Each row comes from the steps of one walk. Every step used is in the known rows, and no mark comes twice. Write the walk behind each row, first mark first.
Each row is shifted at random along 4 fixed directions that mean nothing.
Known rows:
donag/bufepuv/tezib/gele/suvot/zudug: [ -20 -114  -62   -4  206 -152 -230  -62 -158  220   35 -128   59   62
  -32 -201 -106  -72  132   56 -224   -2  -48  109   48  -82  -26  248
 -221   -7   24   -6  -36  -76  -41  -80   20 -129   22   -6   44 -145
  -12 -128  -10  -48  165  107  -99 -112  -96  -24  147  -35   80  164
  125   76]
pimo/tezib/gele/suvot/nekifo/bufepuv: [  87  109  -42 -267  -45  -92  -53 -193  -60 -100  121   90  151 -272
   26   91   85 -348 -117 -336  -43 -136 -133   -3    2  -44  130  -78
   18  341  169  -49  458   74   78  -27  -35  195 -233 -294  107   15
   95 -219   -6   45   16  345 -265   49  481 -118  -69  -84  297 -238
 -208 -315]
donag/pimo/tezib/bufepuv/nekifo/gele/suvot/zudug/nolen/punala/kegir: [  56  -14 -253   67    6   25  -72 -184  191   75 -502 -165 -294  172
 -100  -10 -166  306  238  213   -9   10   90   64 -118  160   18  308
 -408  -91   61 -191 -387 -276 -221   41 -375 -166  294   99 -141   93
   62 -198 -225 -136    4 -280  230 -334 -225  133 -183  227  -67  153
  243  240]
tezib/gele/suvot/neti: [  42   62 -197  -31  -14   69   35  -54  191   20  -37   63  -22  -50
  -63   -5  -74   -5 -100  -23   14  105   -6  133   20  -77   52   -9
  -77  163   -7 -325  250  -98  -55  222 -211  -74  129 -124   37  138
  124  -28   59  -24   50  169  -26 -100   68 -143 -233   43  243 -165
  -28  -63]
donag/bufepuv/tezib/gele/suvot/zudug/pimo/mefoz/nekifo/punala/kegir: [ 202   77  204  -58  -29   51   49  -29  -16  -80  197  -51   28 -116
  -76  -86  -29 -226   -7   61  -48 -178 -159 -114   56 -158  112 -148
   53  213   67   28   31   44  126  -42  -30   20 -135 -132  162  -33
 -156  -46  248   88   -1  -88    6  175   29  -21  105   16  -46   14
 -127  -71]
tezib/gele/suvot/neti/punala/nekifo/pimo: [ 179  -52 -186  213  -37   24  216 -242  259  130 -328  -54 -236   87
   77 -191 -405  441  -19  253  -69  -45  -90   67   96  123  -44 -210
  -80   -5  -86 -213 -136 -198 -169  206 -423 -266  263   96  -86  315
  156   18  113 -141  296 -187  347  -91 -142  101 -164  310  -17   29
  137  108]
pimo/mefoz/nekifo/neti/punala/kegir/zudug/donag/bufepuv/gele/suvot: [-102  -54  -50  148   14 -107 -114   82 -148  -13   47 -105  -41  183
   57  -98  -43   13  156   45  -67  -48  134   57  -64   52 -261  152
   -7 -254  -74  315  -94   39 -116 -164   93   97 -118  331  -13  -22
 -100   75  -24  -71  106  -21  -33   -9  -79   34  268 -144 -123   -7
   72   56]
pimo/tezib/bufepuv/nekifo/suvot/neti/gele: [ 151  183 -243 -206 -277 -185  147 -347  373  -37 -384  -28  -22  -48
   13   86   33 -113  -39 -158  -11 -103  -98  -39  -28   -8  150 -124
  -84  317  125 -116  188  -55 -189  191 -262  207   46 -154  -28  197
  288 -244 -163 -103  179   -4  -29 -238  252   42 -383  305  203 -159
  -17 -220]
nekifo/suvot/neti/nolen/punala/kegir: [-198 -102 -145  195 -103   65  116  122  189   33 -306  114 -106  317
   22   17  119  206  190  258   85  161  267  237   14   17 -221  -23
  202 -274 -204  108 -166  -50 -212   41 -122  110  192  318 -167  239
  111  313 -175  -78  -19 -275   59 -181  -31  166  -84   14 -173  -20
   11  151]
zudug/nolen/donag/bufepuv/tezib/gele/suvot/nekifo/neti/punala/kegir: [ -15  215  -97   64   80   32   24 -125   -4   72  -43 -242   38   -8
 -117   71  -66   55 -169  -68  -13  -18  -52  134  -29   71    6   44
 -120  261  116 -228    9  -26  -50  110 -153  -63   11 -314   24  276
  124 -219 -250   -9 -158 -121  -85   92  130   19 -188    1   64   25
  -24    9]
mefoz/pimo/bufepuv/gele/suvot: [ -52 -282   67  -14 -210 -209   73  -77 -116  208 -191 -153 -290  341
   83 -187   -6  151  296   93 -259 -214  -39 -206   56  -33 -188  -43
   12 -467  -11  597 -137  -17 -182  -42   85  -50  -13  356 -110 -143
   34  113   52   24  524 -133  240 -186 -203   62  255  280 -321  236
  198   61]
gele/suvot/bufepuv/nekifo/pimo/mefoz: [ 235 -112  213  -30   75  -58   92  -86  -69  117   77  -94  -25  -13
   35 -269 -277   72   72  175 -278 -237 -279 -311  223  -23  -10 -209
   18   12   27  199   57   67  119 -128  148  -33 -202   49  117 -134
  -63   35  376   17  329  -97  200  147 -237   41  331  268 -171  156
  104   26]
suvot/tezib/bufepuv/nekifo/neti/punala/kegir/zudug/nolen/pimo/mefoz: [ -54  -22   86   33   88   24   20   23  113    6  -13  -78  -65   91
   84   79   35  146   69   33  102   44  176   64   -2  124   42   40
  101    2  -22   17 -167  -76   25 -132   61   48   29   72   13   61
  -93   47  -95   42 -241 -174   52   20 -143   85   52 -179  -65  -13
    6  102]
bufepuv/nekifo/pimo/mefoz: [ 103 -233  -43   24  430 -148 -162 -127   13  111 -128  -32 -212   45
  197 -333 -388  192  293  219   11   49   28   42    0  229   35  193
 -318  -76    1 -176 -132 -320  -65 -123  -61 -174  103  311   94    5
 -249  -64  291  -11  226   38  398 -103 -599    5  163   53  -45 -131
  289  232]
pimo/bufepuv/tezib/gele/suvot: [-160  -35  106 -184  -81 -208 -116   59 -158    5  220   53  150  -30
   43   77  348 -464   25 -435 -176 -116   70   -3  -30 -222   37   95
  159  -30   57  408  319  164  161  -49  228  303 -272  -62   22 -167
   81  -29  -92  185 -102  322 -398   26  436  -95  -10 -292  162 -107
 -171 -324]
donag/pimo/tezib/bufepuv: [-131 -103    2 -211  164 -103 -185   40  -41   11  -31   22 -101  -20
   79   57  192 -160  176 -303  126  120  128   67 -203   34  213  312
 -298   -3  187  -25   81 -247  -12    9   45   93   24   96   66  -78
 -153 -117  -90  127 -110  215  -54 -183 -111 -154  -18 -275  258 -205
   46  -55]
donag/bufepuv/nekifo/neti/nolen/pimo/tezib/gele/suvot/zudug: [  92  -71   84  191  221 -187 -135 -307 -256  132   36 -272   15   39
 -115 -131 -273  241    8  227 -144 -136 -240  -62  201  133  -32  159
 -336  112   46 -178 -121 -194   44 -195  159 -368 -185 -194  -19 -142
  -29 -253  -10 -109   65 -170   68   25 -144  123  173  293  -10  281
   89  184]
mefoz/nekifo/tezib/gele/suvot: [ 185  199   -1 -145 -134  116  142 -160   86 -176  105  200   79 -318
   29   82  -11 -282 -277 -177   67 -159 -181 -155   33  -76  155 -363
  133  302   52 -195  322  198  149  131 -155   63  -62 -263   32   92
  100  -76  187   66  150  225  -94  106  328  -56 -222  190  125 -263
 -191 -363]
mefoz/nekifo/punala/kegir/zudug/donag/bufepuv: [-235  -23  193  -52  -37   95  -52  449 -278 -120  281  197  187   77
   35  134  416 -361   55 -250  172   62  250   45  -73  -87 -135   40
  425 -255 -177  438    4  257  106 -102  312  375 -194  298    9 -119
 -199  223  -93   99 -213  170 -288  104  108  -89  298 -485 -157 -111
 -165 -150]
neti/punala/nekifo/suvot/bufepuv/tezib/gele: [  52  124  103   26   53 -102  -17  -61 -134   29  132   40  217  -87
   81  -39   29 -177 -136 -107 -137 -133 -194   -2  154  -57   -6 -215
  181  164  -35  217  115  119  107 -105   36  128 -190 -168   40   60
  170  -67   26    5   10   76 -203  277  357  -29   67  -78   23  -88
  -55 -234]
neti/gele/suvot/tezib/bufepuv/nekifo/pimo: [ 166  -78  -60 -131  217 -140  -58 -283  -66   84   90  -41  186 -216
  117  -73 -246  -49    9 -148 -229  -68 -178   -1  129  143  133  -60
  -88  273   80 -134  127 -134  133  -29   -9 -177  -89 -201   37   18
  166 -196   89  -61  208  254  -31   34   71  -17   29  103  207  -11
  127  -66]
gele/suvot/bufepuv/nekifo/neti/nolen/pimo/donag: [-241 -285  108  -17  -20 -339   47   95 -184   81   53 -129  164  304
    0   17  225    2  225 -327 -242 -180  198  -70   37   22 -214  165
  130 -285  -73  514   41  109  119 -268  437  294 -382  183  -70 -171
   24   -2 -255   21  -73  -49 -258  -77   59  156  239 -127  -39  241
  -25   36]
tezib/bufepuv/gele/suvot/neti/nolen/punala/kegir: [ -51   89 -122  217  -94  135   44  -45  201  119 -270  -77 -135  145
 -152   73  -10  197   15  255  -81   31   52   35   81   11 -128  -99
   31 -124 -119  -46  -80  -54 -199  151 -177 -171  175  -65 -139  178
  209   99  -65  -48  -32 -318  120  -54   91  133 -201  241 -100  120
   53   85]
punala/kegir/zudug/donag/pimo/bufepuv/nekifo/tezib/gele/suvot/neti: [  76   17  140   20   33   86 -148   55 -271  -66  325   23  219 -228
  -76  151   19 -230 -232 -186  -64  -63 -102  -44  -16  -46   89  101
  -79   -9   86   47  163   27  212 -105  244  -22 -198 -234   65 -287
   45 -113   92  103 -291  362 -175  190  226 -118   41 -258  132   80
 -172  -71]
nekifo/neti/nolen/pimo: [-172 -224  249  215  297  -61  -67  134 -438   50  344   17   92  183
   46  -58   34  121    6   95   44   99   34   66  182   86 -142   29
  135 -164 -156  142  -41  -84  170 -209  460 -146 -191  101   -4 -102
 -162  197   63  107 -119  -14    4  209 -162   26  303 -152 -162   -1
    7  167]
pimo/mefoz/nekifo/tezib: [ -13 -106  -63 -207  184 -122 -127  -51   19  -78   21  167  -23  -71
  278  -72   22 -236  165 -164  146    8  112   87 -103  137   85  125
  -63   44   60  -51  199  -79   32 -180  -47  219  -30  221  127   68
 -228  -55  113   82  108  265  -11  -66 -134  -76    1 -196   83 -383
  -20 -156]
suvot/neti/nolen/pimo: [ -73   33  178   11  252  191  -68  163 -110  -91  483  172  292 -241
 -112  139  135  -65 -327  -73  260  286  -40   60  140   33  215  -77
  170  296   36 -424  306    0  294   32  303 -202  -93 -364   90  -49
 -114  114   94  132 -388  175 -100  330   29 -221  -90 -228  265 -207
 -194  -36]
kegir/punala/nekifo/neti/gele/suvot: [-192   42 -379  -65  199 -133 -248   57  -28 -194   99  312  155 -157
  190  129   39 -166  -95 -288  236  312  263  488 -178  158   -8  297
   81  274  -31 -276  256 -183  -14   95 -129  161  -77  -15   -1  283
   47  -39 -258  -84 -199  562 -395  -76  344 -243 -237 -482  465 -591
   -7 -280]
neti/punala/kegir/zudug/donag/pimo/mefoz/nekifo/tezib: [ 108  160  406  -24  -98  349  167  261  -66 -334  458  216  137 -308
   -5  136  207 -240 -355  -38  288  -46  -93 -327  -36 -126  216 -505
  370   95  100   98  138  394  334  -57  286  130 -120  -95   93 -139
 -223  303  317  173 -198  -10   21  484   77  -40  106 -183 -102 -172
 -323 -175]
mefoz/nekifo/neti/punala/kegir/zudug/nolen/donag/bufepuv: [-220  161  220  139  112  228  -20  349 -309 -158  423   49  176   10
  -64  219  347 -136 -254 -126  268   95   48   55   68   21  -78   -1
  326   40  -56   73  -17  222  171   -4  271  161 -181 -112   20   77
 -161  218 -174  111 -337   26 -220  359   76  -99  113 -299 -121 -109
 -200 -128]
zudug/kegir/punala/nekifo/suvot: [ -52    1  -17  105 -135  104   51  270  -40  -50  -88  219 -179  149
  208  -58   29   72  -14  186  153  121   55  133  -58  -14 -128 -135
  262 -216 -187  207 -176   75 -127   67 -100  166  130  308  -62  152
  -69  347  -13  -64  132   30   76   -9  -38    4  111 -131 -268 -190
   97  -48]
gele/suvot/nekifo/pimo/donag/bufepuv/tezib: [ 264   27 -138 -113   40   18    5 -353  232  164 -368 -224 -213 -180
   12 -234 -540  233   -7  237  -32  -16 -260 -215  -57   68  216  -59
 -489  277  322 -467 -111 -119 -224  157 -337 -318  302 -139   65  104
  -75 -260  176  -61  404 -134  463 -177 -454   50  -76  529   92  171
  266  233]
gele/suvot/neti/nolen/donag/bufepuv/nekifo/punala: [-168  -14 -162  -39  172 -119  -55    9  106   61  -40   -6  251   13
 -152   72   69  -48   36 -145    1  116  197  175  -11   97  -33  334
  -85  174  -11 -253  161  -28   48   22   24  104 -124 -100   -4   99
   53 -240 -292  -90 -230   10 -280 -114    7   24 -153 -114  261  -16
  -52   -7]
bufepuv/nekifo/punala/kegir/zudug/pimo/mefoz: [ 124  142  218  -54 -135  250  168  204  268 -263   91  224 -110 -127
  -33   15   32  -68 -123  219  289   85   56 -178  -35 -152  145 -345
  308   95  -25  -55  -51  144   67  117   18   84   64   71  106  -28
 -194  238  326  115 -176 -168  181  155  -94  -15   18  -50 -176 -190
 -107  -19]
bufepuv/tezib/gele/suvot: [  98   59  160  -17 -251   29  221  -39   40   81  -19  -38  -95   75
  -67 -105   -1  -96 -150   70 -197 -213 -146 -272  109 -278  -15 -409
  208  -65  -27  294   85  263   38  121   47   20    2  -49  -37  -84
  137  115  168  101  242 -142   35   57  149  114   27  253 -228  127
  -22 -115]
punala/kegir/zudug/donag/bufepuv/nekifo/neti/nolen/pimo/tezib/gele: [-237  -95 -142  -28 -149 -230  -23  -65  125   55 -446 -218 -280  248
   58   70   75  224  228 -159  118   52  340   61 -293  118 -128  300
 -128 -400  -23  215 -368 -191 -279  -11   57   87   84  330 -178  -92
   -9 -145 -439   30  -99 -236    7 -367 -121  117  -10 -148  -55  140
   99  148]
donag/zudug/pimo/tezib/bufepuv: [ 140  163  269  -58 -127  234  103   23  -16  -32   48  -76 -210  -93
  -43    7   -7   87  -91  249  132   57 -354 -312   61  -78  187 -200
 -180  107  128 -106 -103  -43   44   79   31 -250  142 -105   90 -156
 -177  100  272  117   37 -246  265  116 -234  -99   75  272 -235  135
   67   83]
tezib/gele/suvot/bufepuv/nekifo/neti/nolen/punala/kegir/zudug: [-242  -92 -177  252  550  -74 -465   46 -294    0  193   72  244  -25
   28   47  -89   39  172   37  -19  205  224  444   95  259 -276  501
 -160  -46 -190 -198  -38 -321   34 -289   82 -150 -163  -13  -26   10
   62  -92 -103 -141 -393  312 -292   50  152  -76  180 -396  194  -74
   79  119]
pimo/donag/zudug/kegir/punala/nekifo/tezib/gele/suvot/neti/nolen: [ -53  103 -220  121  119  164 -156   13   49 -132   17  110   67 -239
   85  186  -17  132 -138   87  184  235   13  254  -80  149   40  220
 -228  188   -3 -507   55  -96   56  -15 -183 -109  170 -229   -2  171
   15    9 -123  -78 -300  137  -59   41   61  -52 -255 -189  166  -97
 -102   76]
gele/suvot/tezib/bufepuv: [ 209  230   67 -161 -372  247  309 -108  304   58 -133  -14 -123 -122
  -67   23  -68   12 -245  139  -62  -82 -300 -352  107 -230  169 -566
  164  223   88  -58  126  257  -40  273 -165  -56  155 -249   25   83
  147  102  176   26  342 -209  132   38   73   27  -99  498  -76  107
   -9 -156]
gele/suvot/zudug/kegir: [  55   88    2   11  146  283 -146  259  -75 -141  459  206  241 -215
  -67    3   58 -100 -190  114  141  293 -110  136   88 -106  154 -143
  106  273   15 -404  194  162  177   63   69 -159  104 -216  118   -3
 -111  311  197  -73  -93  240  -54  211   -4 -199   31 -114  143 -131
  -66  -18]
mefoz/pimo/bufepuv/nekifo/tezib/gele/suvot: [ 493  353  183  -25 -262  254  261 -468  167  -65  -95  -63 -205 -407
  -95   -1 -359   61 -410  338   26 -315 -638 -600  209  -62  289 -701
  -77  423  215 -295  109  141   44  250 -202 -362   28 -558   22   27
  142 -170  480   55  426 -179  431  264   24   -6 -205  881 -127   60
  -51 -197]
zudug/kegir/punala/nekifo/tezib/gele/suvot: [  49   60  -46   96   10  136  -85   59 -143  -55   55  175  -96 -118
  208   22 -115  -19 -154   90   62   49  -54  159  -24   45  -27  -88
   78   -9 -100  -28    7  -20   41   16 -138  -24   63   -5  -14  134
   16  119   63    1   11  228  -36  103  178  -53   -7 -194  -96 -227
   11 -144]
punala/kegir/zudug/donag/bufepuv: [-178  -13   92   85  113  206 -235  355 -279   42  163    5  -54   20
   47  -33   46  -24  -11  135  151  274   53   21  -65  -46  -86   96
   78 -277  -60  175 -202   32  -71  -20  277  -85   82  198   29 -189
 -233  249   62   67  -24   85   18  120 -251 -178  350 -301 -179   37
  103  129]
punala/nekifo/neti/nolen/pimo/donag/zudug: [-224   -4    1  -39 -239 -117  237  172  233 -143 -188   35  -89  190
   38  147  350  134   28 -185  237   77  261  -56 -188  -21  -12   24
  192 -165  -32  120 -123  179  -61   71  111  264   47  187 -117   30
 -151  133 -317   95 -171 -292  -72 -110  -86  142 -217  -37  -28   22
 -124   25]
bufepuv/gele/suvot/zudug/nolen/punala/kegir: [-166   19 -104   70   82  166 -138  282  -12  -68  120  135  124   73
 -160   91  215  -21   38   49   43  189  223  247   -8  -58  -53  148
  199  -85 -102  -68  -34  106   56   11   -9  -14   83   39  -91   41
   24  240 -171  -29 -278  -26 -153  -22  103  -51 -109 -214   -9  -51
  -19   17]
donag/zudug/punala/kegir: [  13  199   92   56  -94  405   89  297  119 -118   73  167  -76  -10
  -18   94  179   68 -124  328  334  320  -50   29   10   -6   49 -221
  167   72  -34 -284  -68  125  -16  183  -34 -108  288   13   44   87
 -149  378  127   12 -115 -199  151  102 -159  -71  -84   51 -226  -82
    1   81]
tezib/bufepuv/gele/suvot/nekifo/punala/kegir/zudug: [ -97 -208  -71   46 -132 -176   17   60   -7  121 -210   48  -32  273
   64  -64   72  -32  294   -1 -226 -141  282  116  -16  -63 -290   22
  228 -389 -226  479 -157   78 -233  -99  -52  186   48  413  -87  -15
  112   81  -64 -118  142   -6  -37 -260  155  234  227  -86 -229  138
   62   78]
tezib/bufepuv/nekifo/punala: [  36   98  229   85  469   44 -246   89 -353  -37  420  165  308 -181
  -46   45   60 -346  -61  -40   51    5  -92   38  204   65   89   28
   24  279 -123 -132  232  -12  292 -151  239   -9 -284 -209  153  -35
 -114 -110  247   44 -300  295 -134  315   91 -100  140 -167   53 -252
  -60 -127]
nekifo/neti/gele/suvot: [ -14   32 -234    8   69  -64  -39  -98  -22  -89   67   84   65  -29
   64  -22 -114   -4  -67    6   40  171   -1  175   27   16  -42  -14
  -13  236    5 -215  179 -104  -51  128  -41  -71   16  -57    7  196
  107   25    3  -66  144  195 -100  -30  104  -92 -112   39  190 -270
   58  -56]
tezib/bufepuv/nekifo/suvot/neti/nolen/donag: [  79  158  -48  139  227   42  -26 -155   29   53   -7  -85  144 -184
 -129   -1 -177   70 -210  125   22   34 -219  -68  150   84   55  -54
 -158  264  -28 -364   31  -49   12   35    1 -160  -14 -374   31   70
   60 -175   81 -106  -19  -41   98  173 -108   17 -114  326  110   47
   21   66]
nolen/punala/kegir/zudug/donag/bufepuv/nekifo: [-107   80  308  239  236  251 -256  410 -441   33  305   -6   62   60
  -81  -16   27  -90  -69  264   99  126  -29  -46  103   37 -131   92
  105 -267 -134  195 -189   97  111 -171  366 -139 -125  107   -9 -266
 -269  187  130   26 -268    4  -49  336 -176  -81  381 -260 -337  108
   98  108]

Which walk is each row?
[ 231  198   90  309 -142  177  160 -142    5   34   -7  -63  -62   20
 -115  -47 -242  213 -254  433 -103 -168 -272 -172  238  -49 -133 -540
  147   77  -96  -22  -92  178 -170   96 -123 -263  104 -163  -17  132
  194  143  265 -148  210 -241  288  200  159  207   94  478 -291  181
   30   81] -> tezib/bufepuv/gele/suvot/nekifo/neti/punala/kegir/zudug
[ 112   40 -153  279  -79  233  248  -43  239   84 -319 -147 -330   25
   -5  -72 -374  686 -136  490   77  158 -131   24   25  118 -125  -89
 -161  -95 -128 -419 -392 -144 -180  252 -374 -424  470  -40 -142  210
   24  161   -3 -141  135 -406  436   -6 -400  125 -165  378 -206  288
  174  347] -> tezib/gele/suvot/neti/nolen/donag/zudug/kegir/punala/nekifo/pimo
[-182 -114  -54 -214   -4 -208 -105   99  -32   59  150 -137  121   23
  -34   89  208 -183  103 -390 -111  142  121  212 -147  -90   42  537
 -272  -27  135    9  154 -162  104  -43   59   81   -2  -51   54 -219
  -44 -173 -235  138 -316  255 -337 -129   54 -200 -168 -357  292  111
  -26   13] -> nolen/donag/zudug/pimo/bufepuv/tezib/gele/suvot/neti
[-254 -405 -308 -224  373 -546 -228 -178   46  177 -268 -169  -15  194
  197  -31   97  -39  501 -542 -108  -28  439  327 -320  316  -49  823
 -516 -289   80   39    8 -473 -135 -279  -57  252  -15  312   36   -8
 -108 -472 -396   57  -70  195 -119 -407 -280   39 -138 -417  364  -98
   90  109] -> suvot/neti/nolen/donag/pimo/mefoz/nekifo/tezib/bufepuv/gele
[ -78  -77 -131   40  117 -136  -60  -64   48   93  -64   10  103  187
  107   63   69  -56  182 -150 -134  -32  189  278   10  169  -73   19
   27   16  -83  112   98  -61  -35  -98  -85  151  -48  118   -6  223
  200   -4 -195 -101  -62  135 -168 -146  225  130    0 -144   56  -60
   61  -85] -> gele/suvot/tezib/bufepuv/nekifo/neti/punala/kegir
[  15  -41  -20  -30  121  -25  -95 -151  -99   19   -5   -5   74  -61
  -41   48   17    5  165    4  -41 -138  -40   30   68  125   50  219
 -127   38   21  -88  -52 -101  153 -172  -76  -67 -109  -93  -76  -45
   31 -174  -73  -58  -75   18  -36  -55    4  -35  -93   80   27   84
  -49  -31] -> mefoz/pimo/bufepuv/nekifo/tezib/gele/suvot/zudug/nolen/punala
[  36  128   22  -17   61  202 -198  120 -135 -258  285  152  139 -358
 -102  154  -44 -170 -187  -89  213  148   -6  -70 -119  -15  100   70
  -77  130  103 -245   66   32   85   40   23 -169   -6 -170   28 -116
 -122  -64  166   26 -204  290   -5  166   55 -206    1  -89  214 -158
  -28  -52] -> mefoz/nekifo/punala/kegir/zudug/donag/pimo/bufepuv/gele/suvot
[-140 -367 -108 -183 -123 -241  -16   21   71    3  -66   38  -75  217
  280  -99   49  -20  393 -199 -187  -72  332  160 -139   99 -216  136
  159 -378  -16  536  -86  -50 -112 -272  -51  249  -14  495  -20  -69
    0  107 -125   -3  205   96 -105 -239   77   87  280 -380  -59   11
   91    9] -> neti/punala/kegir/zudug/pimo/mefoz/nekifo/bufepuv/gele/suvot/tezib
[  28  -22   28  -63  -35  -18  -31   -2  -10   90   25 -211  -28  -22
 -116  -33  -14   48  -24   18  -57   64  -94  -21  -71 -124   86  205
 -273   42  181 -157 -102  -65   26   38  -20 -134  134 -174   17 -148
  -92 -106  -65  -21  -26 -104   21  -24 -172  -34 -100  121  137  244
   72  139] -> nolen/donag/pimo/bufepuv/tezib/gele/suvot/zudug/punala
[ 139  181    7  -30  -14  150  -10 -214  108  -89   72  -40  114 -401
 -155   85 -213   39 -311   52   41  -10 -265 -216   29  -20  209   -1
 -275  346  195 -485   51  -37  135   87   -9 -229  -63 -491   79 -123
   80 -279  107   23 -130   -1   15   94   39  -72 -163  155  221  130
 -145   49] -> kegir/zudug/pimo/donag/bufepuv/nekifo/tezib/gele/suvot/neti/nolen
[  -8  -72   -3  170 -186   46  263  102   15   -4  -71  -54  -94  231
  -61  -55  -66  269    9   59  -33  -72  127   17 -103  -46 -203 -184
   85 -301 -111  184 -188   41 -122   60  -48  -34   95  257  -86   26
   99  148  -11 -136   55 -156   95  -58   20  148  134  -34 -148  187
  -13  211] -> tezib/gele/suvot/nekifo/neti/punala/kegir/zudug/donag/pimo
[  -6   77  -32  -89  -61  142  -39   68   56 -146   49  141   63 -174
 -125  142   39    5  -88  -41  130   93   78    1 -115  -20   84  129
    4  117  134 -233  -18   18  -36  110 -101  -78   49 -130   21   11
   24  -88  -42   -2 -204   53    7  -36  100  -72  -87 -104  129  -55
  -76   37] -> donag/pimo/bufepuv/gele/suvot/nekifo/punala/kegir/zudug/nolen
[-124  -86   16  173   97 -143 -150   95 -252   39  -34  -69   62  131
  -57  -87  -15  209  154  118  -57   22  -12   11  -52   62 -152  307
 -129 -335  -75  193 -347  -70  -43 -225  132 -115  -88  163 -124 -169
  -87  -50 -153 -121  -57 -224   23   71 -159   50  118  -13  -69  224
  112  211] -> neti/nolen/punala/nekifo/suvot/zudug/donag/pimo/bufepuv/gele
[-230 -209 -141  -86  295 -170 -308  149 -183   68  215   14  247  -30
  -57   33  163 -102  189 -364  -92  165  264  282  -91   25   41  522
  -53  -60  -39  -49   -5 -122  137 -132  174  -27  -69   12  -30 -196
  -71 -100 -229   -7 -239  302 -292 -166    1 -167    9 -407  347  -27
   40   40] -> tezib/bufepuv/gele/suvot/zudug/nolen/pimo
[ -88 -459   59   83  175 -322 -180 -161 -403  387   -4 -268 -113  379
  149 -241 -112   73  378   33 -379 -190  -32  103  169  101 -218  323
 -263 -417  -30  502  -31 -342  -66 -305  149 -129 -102  274   -4 -172
    7  -64   51   24  280  166  122 -144 -229   -8  377  -48 -186  295
  197  190] -> mefoz/pimo/bufepuv/tezib/gele/suvot/neti
[   9  142  150 -146 -112   84  -36   89   24 -176   63   47  -41 -219
   12  169  181 -279 -134 -231  139  -37    3 -136 -171 -133  200  -30
   26   28  136   68  -43   90   75   95  108  174  -61 -133   67 -167
  -65  -73   -8  235 -206  114 -102   69  138  -87  -91 -221   34  -83
 -165 -139] -> punala/kegir/zudug/pimo/donag/bufepuv/nekifo/tezib/gele
[ 168  -67   80   42  111  -85  -12 -275 -131   56  148  -58  139  -86
  -14    2  -87  -48  -29 -124 -184 -233 -211  -34  219  137   85 -100
 -138  192   67  -50  251  -78  157 -102  -63 -102 -147 -143   14   66
  136 -102  108  -22   53  135   93   59  164   23  -11  184  101  -15
  -25 -123] -> mefoz/nekifo/pimo/tezib/bufepuv/gele/suvot/neti/punala
[-208 -314 -167  -27  216 -401 -269   37 -302  290 -122 -179   91  309
   98 -257   -3  -70  468 -130 -286   15  191  294 -123  -53 -227  546
 -249 -396 -132  411 -250 -164 -127 -292  135  164  -16  437  -29 -220
  -23 -145 -256  -85  174  118 -184 -325 -211   10  307 -296   -2  207
  205  217] -> nekifo/suvot/zudug/donag/bufepuv/tezib/gele
[ -41  -22  -18  -28  -72  -71  138  -14  233  -97  -85   44  116  -40
  -91   77   92   25  -84 -127  112   22   97  -83  -27  -14  114  -57
   61  100   37 -153   90  101   56   45   97  115  -40 -103  -66   -2
   19  -27 -100  -19 -117  -71    6  -56  -45   83 -216  121  179  -27
 -108   38] -> bufepuv/nekifo/suvot/neti/nolen/pimo/donag
[  -6  -70  123  -84  126  128  -49  232   19 -188  237  230   17 -111
  113  -45    8  -73   65  104  273  211  151  141  -66   -7   68  -13
  172   50  -11 -110    3  -91   45  -99   37   44   35  197  190    4
 -304  190  269   45 -226  112   83  119 -132 -131  204 -402  -26 -259
  -85  113] -> suvot/nekifo/punala/kegir/zudug/pimo/mefoz
[  54   90   -7  -38 -110  135   65   72  -19 -188  130  107   66 -141
   33   72  117   -2 -119   43  185  109 -136  -53   15   40   91  -52
   50  158   74 -117   49  139  132   45   -3   34    6  -83   17   11
 -135   97   36  -21    9   40   16  131  -70 -142  -82   78   -3  -92
  -78   -2] -> mefoz/pimo/donag/zudug/punala/nekifo/gele/suvot
[  22  146  -48 -109  -30    8   22   42  129 -103   36  152  180 -111
  -73  152  177 -289  -12 -251  -47  -57  103   77   17  -88    7 -126
  229  200  -81   14  264  116   76   98  -64  235 -149 -142   38  130
  211  -78  -32   16 -168  167 -291   31  433  -53 -121 -128  165 -205
 -138 -286] -> tezib/gele/suvot/bufepuv/nekifo/punala/kegir
[ 350  240  107   -8  270  128 -130  -97 -131 -113  397  -59  240 -449
 -252  -78 -259 -144 -300   74  -39  -35 -405 -275   77  -95  303  -67
 -269  465  138 -416  192   69  289  -15  140 -228 -176 -514  216 -237
 -131 -264  397  -20  -60  156   57  404 -112 -197   12  183  284  -42
  -62   22] -> tezib/bufepuv/nekifo/gele/suvot/zudug/donag/pimo/mefoz
[ 221  118 -253  -77 -150  -71   32 -420  305   98 -386  -67 -161  -78
   25   -2 -284   57  -40   62  -85 -119 -159  -37    0   76   82   10
 -329  199  106 -335  138 -160 -187  143 -395  -94  154 -176    9  154
  233 -345   28  -57  217   43  138 -231   67   31 -372  394  134  -22
   64  -97] -> pimo/bufepuv/nekifo/tezib/gele/suvot/neti
